[[-0.53 -0.31 -0.45 -0.31  1.77 -4.14 -6.27 -1.47]
 [-0.07  3.46 -5.43  0.25  4.60 -0.97 -4.08 -0.27]
 [ 0.91  1.49  1.32  0.21  2.44  3.98  5.52  1.83]
 [ 0.89 -1.94  6.13 -0.02 -3.14 -2.14 -2.93  1.67]
 [ 0.09  0.83  2.88  0.91  3.53 -3.99  3.57 -2.26]]
=>
[[-6.27 -1.47 -0.53 -0.31 -0.45 -0.31  1.77 -4.14]
 [-4.08 -0.27 -0.07  3.46 -5.43  0.25  4.60 -0.97]
 [ 5.52  1.83  0.91  1.49  1.32  0.21  2.44  3.98]
 [-2.93  1.67  0.89 -1.94  6.13 -0.02 -3.14 -2.14]
 [ 3.57 -2.26  0.09  0.83  2.88  0.91  3.53 -3.99]]

[[ 1.37  1.04  0.14 -1.50  0.13  0.03 -0.04]
 [ 0.29  0.02  0.07 -0.24  0.05  0.00 -0.01]
 [-0.30  0.15  0.15  1.13  0.09 -0.03  0.06]
 [ 0.66 -1.35  0.05 -1.60  0.12  0.00 -0.10]
 [-0.03 -0.28  0.04  0.30  0.02 -0.01  0.01]
 [-1.31 -0.51  0.16  2.15  0.19 -0.07  0.10]
 [ 3.82  1.21  0.10 -0.42  0.05  0.03 -0.03]
 [ 5.06 -1.75  0.15  1.71  0.16 -0.07 -0.04]
 [ 1.13  0.83  0.11 -1.12  0.06  0.03 -0.03]]
=>
[[ 0.03 -0.04  1.37  1.04  0.14 -1.50  0.13]
 [ 0.00 -0.01  0.29  0.02  0.07 -0.24  0.05]
 [-0.03  0.06 -0.30  0.15  0.15  1.13  0.09]
 [ 0.00 -0.10  0.66 -1.35  0.05 -1.60  0.12]
 [-0.01  0.01 -0.03 -0.28  0.04  0.30  0.02]
 [-0.07  0.10 -1.31 -0.51  0.16  2.15  0.19]
 [ 0.03 -0.03  3.82  1.21  0.10 -0.42  0.05]
 [-0.07 -0.04  5.06 -1.75  0.15  1.71  0.16]
 [ 0.03 -0.03  1.13  0.83  0.11 -1.12  0.06]]

[[ 1.04  0.43 -1.92 -5.75 -0.97  0.54  2.04  4.71 -0.01 -0.23  0.06 -0.94
  -1.66]
 [-3.89 -2.37  4.50 -0.39  2.43  0.38  3.02  0.82 -1.95  0.32 -2.06  1.60
  -2.47]
 [ 0.72  0.18 -1.56 -3.68  0.20  1.66 -0.28  2.96 -0.86 -2.04 -0.99  0.64
  -1.44]
 [-0.63 -0.72 -0.22 -4.52  0.71  1.51  1.87  4.01 -1.07 -1.31 -1.17  0.29
  -2.38]
 [ 1.45  0.27 -3.17  0.69 -1.21  0.03  0.77  0.33  2.74  0.54  2.85 -3.97
   1.69]
 [ 1.25  1.22 -0.45 -1.59 -1.51 -1.35  0.06  0.56  0.14  1.30  0.31  0.18
   0.17]
 [-0.53 -0.61 -0.04  2.26 -0.23 -0.76  1.62 -1.06  1.78  1.57  1.90 -2.63
   1.19]]
=>
[[-0.94 -1.66  1.04  0.43 -1.92 -5.75 -0.97  0.54  2.04  4.71 -0.01 -0.23
   0.06]
 [ 1.60 -2.47 -3.89 -2.37  4.50 -0.39  2.43  0.38  3.02  0.82 -1.95  0.32
  -2.06]
 [ 0.64 -1.44  0.72  0.18 -1.56 -3.68  0.20  1.66 -0.28  2.96 -0.86 -2.04
  -0.99]
 [ 0.29 -2.38 -0.63 -0.72 -0.22 -4.52  0.71  1.51  1.87  4.01 -1.07 -1.31
  -1.17]
 [-3.97  1.69  1.45  0.27 -3.17  0.69 -1.21  0.03  0.77  0.33  2.74  0.54
   2.85]
 [ 0.18  0.17  1.25  1.22 -0.45 -1.59 -1.51 -1.35  0.06  0.56  0.14  1.30
   0.31]
 [-2.63  1.19 -0.53 -0.61 -0.04  2.26 -0.23 -0.76  1.62 -1.06  1.78  1.57
   1.90]]

[[ 1.26 -0.95 -4.17  1.57 -0.39  2.25  0.15]
 [-3.84  1.53  6.21 -5.34 -1.55 -2.36  1.33]
 [-2.78  0.18 -1.63 -4.39 -3.88  2.79  2.85]
 [-0.45  2.29  1.91  0.70 -3.50 -2.50  4.48]
 [ 1.44  2.95  0.52  2.43  0.21  0.59  0.74]
 [ 1.09 -0.37 -3.01  1.95 -1.61  0.54  1.80]
 [-0.89  4.91  4.74 -2.01  2.32  2.32 -1.96]]
=>
[[ 2.25  0.15  1.26 -0.95 -4.17  1.57 -0.39]
 [-2.36  1.33 -3.84  1.53  6.21 -5.34 -1.55]
 [ 2.79  2.85 -2.78  0.18 -1.63 -4.39 -3.88]
 [-2.50  4.48 -0.45  2.29  1.91  0.70 -3.50]
 [ 0.59  0.74  1.44  2.95  0.52  2.43  0.21]
 [ 0.54  1.80  1.09 -0.37 -3.01  1.95 -1.61]
 [ 2.32 -1.96 -0.89  4.91  4.74 -2.01  2.32]]

[[ 0.38  0.76  0.70 -0.02 -0.02  0.17 -0.18]
 [ 0.27  5.09 -0.50  0.23 -0.02  0.02  0.01]
 [-0.75 -2.93 -1.62  0.04  0.16 -0.28  0.40]
 [-4.36 -5.68  4.38  0.31  0.08  0.19 -0.04]
 [-2.70  6.27  1.78  0.23  0.04  0.08  0.15]
 [ 0.67 -1.73 -0.41  0.12 -0.08 -0.06 -0.07]
 [ 2.35 -2.06 -2.45 -0.07 -0.06 -0.20  0.01]
 [ 0.84 -0.83  0.17  0.06 -0.12  0.03 -0.19]
 [ 2.53 -3.07 -2.55  0.06 -0.01 -0.14 -0.04]
 [ 4.06  5.66 -3.91 -0.57  0.01 -0.10  0.06]
 [ 0.32 -0.84 -0.32  0.07 -0.02 -0.03 -0.02]]
=>
[[ 0.17 -0.18  0.38  0.76  0.70 -0.02 -0.02]
 [ 0.02  0.01  0.27  5.09 -0.50  0.23 -0.02]
 [-0.28  0.40 -0.75 -2.93 -1.62  0.04  0.16]
 [ 0.19 -0.04 -4.36 -5.68  4.38  0.31  0.08]
 [ 0.08  0.15 -2.70  6.27  1.78  0.23  0.04]
 [-0.06 -0.07  0.67 -1.73 -0.41  0.12 -0.08]
 [-0.20  0.01  2.35 -2.06 -2.45 -0.07 -0.06]
 [ 0.03 -0.19  0.84 -0.83  0.17  0.06 -0.12]
 [-0.14 -0.04  2.53 -3.07 -2.55  0.06 -0.01]
 [-0.10  0.06  4.06  5.66 -3.91 -0.57  0.01]
 [-0.03 -0.02  0.32 -0.84 -0.32  0.07 -0.02]]

[[ 4.57 -4.50 -0.65 -3.75 -2.57  0.49  1.85  2.72 -0.62]
 [-3.31 -3.95 -0.88  4.85  2.46 -3.33  2.26  1.54  0.44]
 [-1.60 -2.14 -1.33  3.11  0.80 -4.05  1.46 -1.89 -0.38]
 [-4.18  3.07 -0.93  0.52 -0.61 -1.61  2.30  1.31  2.28]
 [-0.41  1.16  2.96 -1.91 -4.69  0.26 -2.01  2.14  0.83]
 [ 0.14  0.47  2.10 -1.89  0.08 -4.99  1.36 -2.63  0.26]
 [ 0.21 -0.22 -1.49  3.55  3.62 -1.54  3.12  2.25 -4.20]
 [ 3.92  1.51 -2.95 -0.08 -1.32 -2.21 -3.39  2.95  1.04]
 [ 3.24 -0.65 -2.19  2.99  0.32  0.35  3.66  4.95 -1.12]]
=>
[[ 2.72 -0.62  4.57 -4.50 -0.65 -3.75 -2.57  0.49  1.85]
 [ 1.54  0.44 -3.31 -3.95 -0.88  4.85  2.46 -3.33  2.26]
 [-1.89 -0.38 -1.60 -2.14 -1.33  3.11  0.80 -4.05  1.46]
 [ 1.31  2.28 -4.18  3.07 -0.93  0.52 -0.61 -1.61  2.30]
 [ 2.14  0.83 -0.41  1.16  2.96 -1.91 -4.69  0.26 -2.01]
 [-2.63  0.26  0.14  0.47  2.10 -1.89  0.08 -4.99  1.36]
 [ 2.25 -4.20  0.21 -0.22 -1.49  3.55  3.62 -1.54  3.12]
 [ 2.95  1.04  3.92  1.51 -2.95 -0.08 -1.32 -2.21 -3.39]
 [ 4.95 -1.12  3.24 -0.65 -2.19  2.99  0.32  0.35  3.66]]

[[-2.40 -0.69  3.66  4.52 -2.86  2.17 -2.22  5.17]
 [ 0.99  0.18  0.07 -0.01  1.67 -0.34  0.87 -0.57]
 [-0.22 -1.25  2.01  2.42  0.37 -0.88 -0.31  1.69]
 [-1.50 -2.73  4.35  3.97  0.51  0.69 -0.66  2.26]
 [-2.85  1.75  0.89  0.63 -2.60  3.74 -2.28  0.70]
 [-0.94  4.54 -3.63 -3.64 -1.73  2.00 -1.35 -3.08]
 [-1.92  2.83 -1.46 -1.27 -2.36  1.70 -2.11 -1.16]
 [ 4.38  2.51 -2.91 -2.44  3.32 -0.41  3.35 -0.84]
 [-2.08  2.03  0.22  0.48 -2.57  2.72 -2.01  1.08]]
=>
[[-2.22  5.17 -2.40 -0.69  3.66  4.52 -2.86  2.17]
 [ 0.87 -0.57  0.99  0.18  0.07 -0.01  1.67 -0.34]
 [-0.31  1.69 -0.22 -1.25  2.01  2.42  0.37 -0.88]
 [-0.66  2.26 -1.50 -2.73  4.35  3.97  0.51  0.69]
 [-2.28  0.70 -2.85  1.75  0.89  0.63 -2.60  3.74]
 [-1.35 -3.08 -0.94  4.54 -3.63 -3.64 -1.73  2.00]
 [-2.11 -1.16 -1.92  2.83 -1.46 -1.27 -2.36  1.70]
 [ 3.35 -0.84  4.38  2.51 -2.91 -2.44  3.32 -0.41]
 [-2.01  1.08 -2.08  2.03  0.22  0.48 -2.57  2.72]]

[[ 4.43  2.68  3.61 -2.68  3.01 -3.35 -2.08  2.55  2.62 -1.81  3.69 -5.49
   3.52  2.56  3.96  2.86]
 [-0.46  2.54 -0.32 -4.22  0.80 -4.25 -6.22  3.77 -0.58 -5.53 -1.27  0.43
   0.51  0.20 -0.13 -1.47]
 [-2.68 -1.08 -2.98  0.30 -3.70  0.62  0.63 -1.78 -3.45  0.50 -2.55  1.49
  -0.37 -3.42 -2.82 -3.26]
 [-2.36 -1.21 -1.81  4.44 -0.15  4.17  4.00 -0.96 -0.34  3.73 -1.99  3.40
  -3.63 -0.25 -1.96 -0.74]]
=>
[[ 3.96  2.86  4.43  2.68  3.61 -2.68  3.01 -3.35 -2.08  2.55  2.62 -1.81
   3.69 -5.49  3.52  2.56]
 [-0.13 -1.47 -0.46  2.54 -0.32 -4.22  0.80 -4.25 -6.22  3.77 -0.58 -5.53
  -1.27  0.43  0.51  0.20]
 [-2.82 -3.26 -2.68 -1.08 -2.98  0.30 -3.70  0.62  0.63 -1.78 -3.45  0.50
  -2.55  1.49 -0.37 -3.42]
 [-1.96 -0.74 -2.36 -1.21 -1.81  4.44 -0.15  4.17  4.00 -0.96 -0.34  3.73
  -1.99  3.40 -3.63 -0.25]]
